Below are the code and all the weights of a small trained network. Each question names an input and a class and asks about switching units off, where a switched-off unit gives its printed mean instead of its output.

import numpy as np


def w(rows, s, z=0):
    codes = np.array(rows[::2]) - 128.0
    scale = np.full(codes.shape[1], s)
    scale[-1] = z or s
    return codes * scale


def f(y):
    return y / 2 * (1 + np.tanh(0.7978845608 * (y + 0.044715 * y**3)))


def log_softmax(a):
    a = a - a.max(-1, keepdims=True)
    return a - np.log(np.exp(a).sum(-1, keepdims=True))


def net(x, mask):
    res = np.array(x, float).reshape(1, 4) / 4 @ E
    y = f(res @ A[0][:, :-1].T + A[0][:, -1])
    res = res + np.where(mask, y, B[0][:, -1]) @ B[0][:, :-1]
    return log_softmax(res[-1] @ U[:, :-1].T + U[:, -1])


A, B = {}, {}
E = w([
[90,236,228,102,106,118,62,77,75],'x0',
[91,227,60,146,184,134,120,102,254],'x1',
[14,121,76,125,192,125,72,222,69],'x2',
[213,222,121,131,217,106,218,205,69],'x3',
],0.0042)
A[0] = w([
[161,36,57,129,139,127,172,166,173,109],'n0',
[214,129,161,131,102,132,158,65,167,106],'n1',
[160,34,63,126,144,120,181,168,179,129],'n2',
[15,115,95,129,185,123,98,204,71,115],'n3',
[140,137,131,133,139,134,145,136,114,254],'n4',
[123,127,122,132,136,126,123,129,136,46],'n5',
[234,129,169,123,97,121,154,67,182,103],'n6',
[17,116,94,118,178,122,97,204,79,107],'n7',
[120,129,125,125,123,126,130,134,130,23],'n8',
[158,58,160,126,99,124,130,139,31,110],'n9',
[233,126,171,121,103,123,159,49,182,124],'n10',
[182,185,114,133,169,127,173,166,85,126],'n11',
[172,45,165,138,98,131,125,138,12,127],'n12',
[201,208,118,115,170,133,175,194,79,110],'n13',
[147,79,155,120,103,119,131,137,63,85],'n14',
[49,46,143,123,70,131,75,75,187,118],'n15',
[153,42,61,140,134,136,168,165,166,95],'n16',
[81,242,211,129,95,128,88,75,58,103],'n17',
[182,184,123,128,163,120,173,174,96,113],'n18',
[101,225,66,136,165,127,119,110,255,122],'n19',
[131,131,128,123,131,125,130,129,128,64],'n20',
[100,209,74,137,160,130,118,118,241,111],'n21',
[162,57,160,127,102,130,126,135,29,101],'n22',
[89,216,200,112,106,120,98,87,83,120],'n23',
[127,115,123,134,119,127,136,133,125,56],'n24',
[50,46,134,120,77,130,76,77,183,111],'n25',
[127,124,132,130,125,122,128,131,130,65],'n26',
[187,184,125,128,170,121,171,178,96,122],'n27',
],0.0082,0.005)
B[0] = w([
[156,159,140,146,180,136,114,133,114,213],'n0',
[124,155,111,150,98,150,134,131,111,195],'n1',
[146,158,139,158,182,106,98,144,135,228],'n2',
[118,174,106,179,77,143,135,134,119,220],'n3',
[69,113,113,190,133,2,87,170,202,245],'n4',
[147,134,137,111,127,173,144,111,98,95],'n5',
[120,164,110,159,93,155,135,129,104,211],'n6',
[125,173,109,172,81,153,138,128,113,211],'n7',
[150,135,136,110,126,178,146,108,95,90],'n8',
[98,142,159,106,132,130,153,124,130,189],'n9',
[100,165,102,179,90,128,124,146,122,233],'n10',
[134,94,133,148,121,126,128,101,126,199],'n11',
[71,147,162,117,139,100,151,134,150,219],'n12',
[140,88,140,164,121,141,137,80,111,221],'n13',
[123,137,152,103,131,158,153,114,111,145],'n14',
[135,78,138,178,124,108,136,90,122,236],'n15',
[162,157,141,134,172,155,123,122,103,195],'n16',
[171,163,138,162,204,136,115,136,114,234],'n17',
[139,97,135,144,122,138,132,97,114,188],'n18',
[72,145,182,104,135,115,165,130,125,254],'n19',
[144,130,134,115,127,162,141,115,104,99],'n20',
[94,142,175,99,131,139,163,123,115,225],'n21',
[101,142,161,104,134,141,157,119,122,185],'n22',
[156,145,129,148,181,128,112,144,129,211],'n23',
[146,135,138,113,131,170,144,112,100,98],'n24',
[141,86,138,173,124,117,139,85,115,226],'n25',
[143,133,133,114,128,163,141,114,107,99],'n26',
[136,93,133,148,122,130,129,98,122,199],'n27',
],0.037,0.0041)
U = w([
[147,2,128,165,105,110,134,35,112,125],'0',
[62,147,195,63,127,120,202,138,151,134],'1',
[119,188,36,162,36,162,122,158,103,119],'2',
[203,157,131,130,221,131,73,155,121,120],'3',
[115,55,55,82,99,72,81,178,215,254],'4',
[152,116,110,74,112,178,134,115,101,89],'5',
[159,113,110,87,111,190,138,122,119,86],'6',
[165,114,113,69,117,164,140,116,103,91],'7',
],0.0084,0.0025)

Each question gives the input, the list of numbers given to net, and the class t.
The units are the neurons (one row each of A and B). Each row of codes is followed by its name. A weight is (code - 128) times the scale printed after its matrix; where a second scale follows, it is the last column's (A, B and U).
mask holds one flag per neuron, in row order. A switched-off neuron (its flag False) gives its mean, the last column of its row in B, instead of its output. The means were averaged over made-up inputs and are rounded, as every weight is.
A unit's drop is (log p(t) with every unit on - log p(t) with that unit switched off) / (log p(t) with every unit on - log p(t) with every unit switched off).
The circuit of an input: a set's keep is (log p(t) with only the set's units on - log p(t) with every unit switched off) / (log p(t) with every unit on - log p(t) with every unit switched off). Starting from the 12 units with the biggest drops (on a tie, the unit counted first), units are removed one at a time, each time the one whose removal leaves the highest keep (on an exact tie, the one counted first), for as long as the keep stays at least 0.8.
units of the circuit, in order: the units of the circuit, biggest drop first
top k neurons: the k neurons with the biggest drops, biggest first
drop when u is switched off: that unit's drop, to one decimal
input [8,-7,-4,-3], class 3: units of the circuit, in order	n17
input [7,-4,7,2], class 2: top 2 neurons	n3; n7
input [-7,5,2,-2], class 3: top 2 neurons	n2; n0
input [7,-5,-7,-6], class 2: top 2 neurons	n10; n6
input [3,4,-6,5], class 2: top 2 neurons	n10; n6
input [6,0,-7,8], class 0: top 2 neurons	n13; n27
input [-2,-6,-8,2], class 2: top 2 neurons	n10; n6
input [4,6,-6,6], class 0: top 2 neurons	n13; n27
input [5,-7,-3,7], class 0: top 2 neurons	n13; n27
input [7,-4,-8,-6], class 2: top 2 neurons	n10; n6
input [4,-2,-3,-2], class 3: top 2 neurons	n17; n3
input [-3,-8,7,-7], class 1: top 3 neurons	n12; n9; n22
input [8,1,-7,8], class 0: top 3 neurons	n13; n27; n11
input [2,8,7,3], class 1: units of the circuit, in order	n19
input [-6,7,1,-1], class 1: top 2 neurons	n19; n21
input [5,7,2,-8], class 0: drop when n4 is switched off	0.0
input [-2,3,3,3], class 4: drop when n4 is switched off	0.1
input [-1,-8,-5,-7], class 1: drop when n14 is switched off	0.2
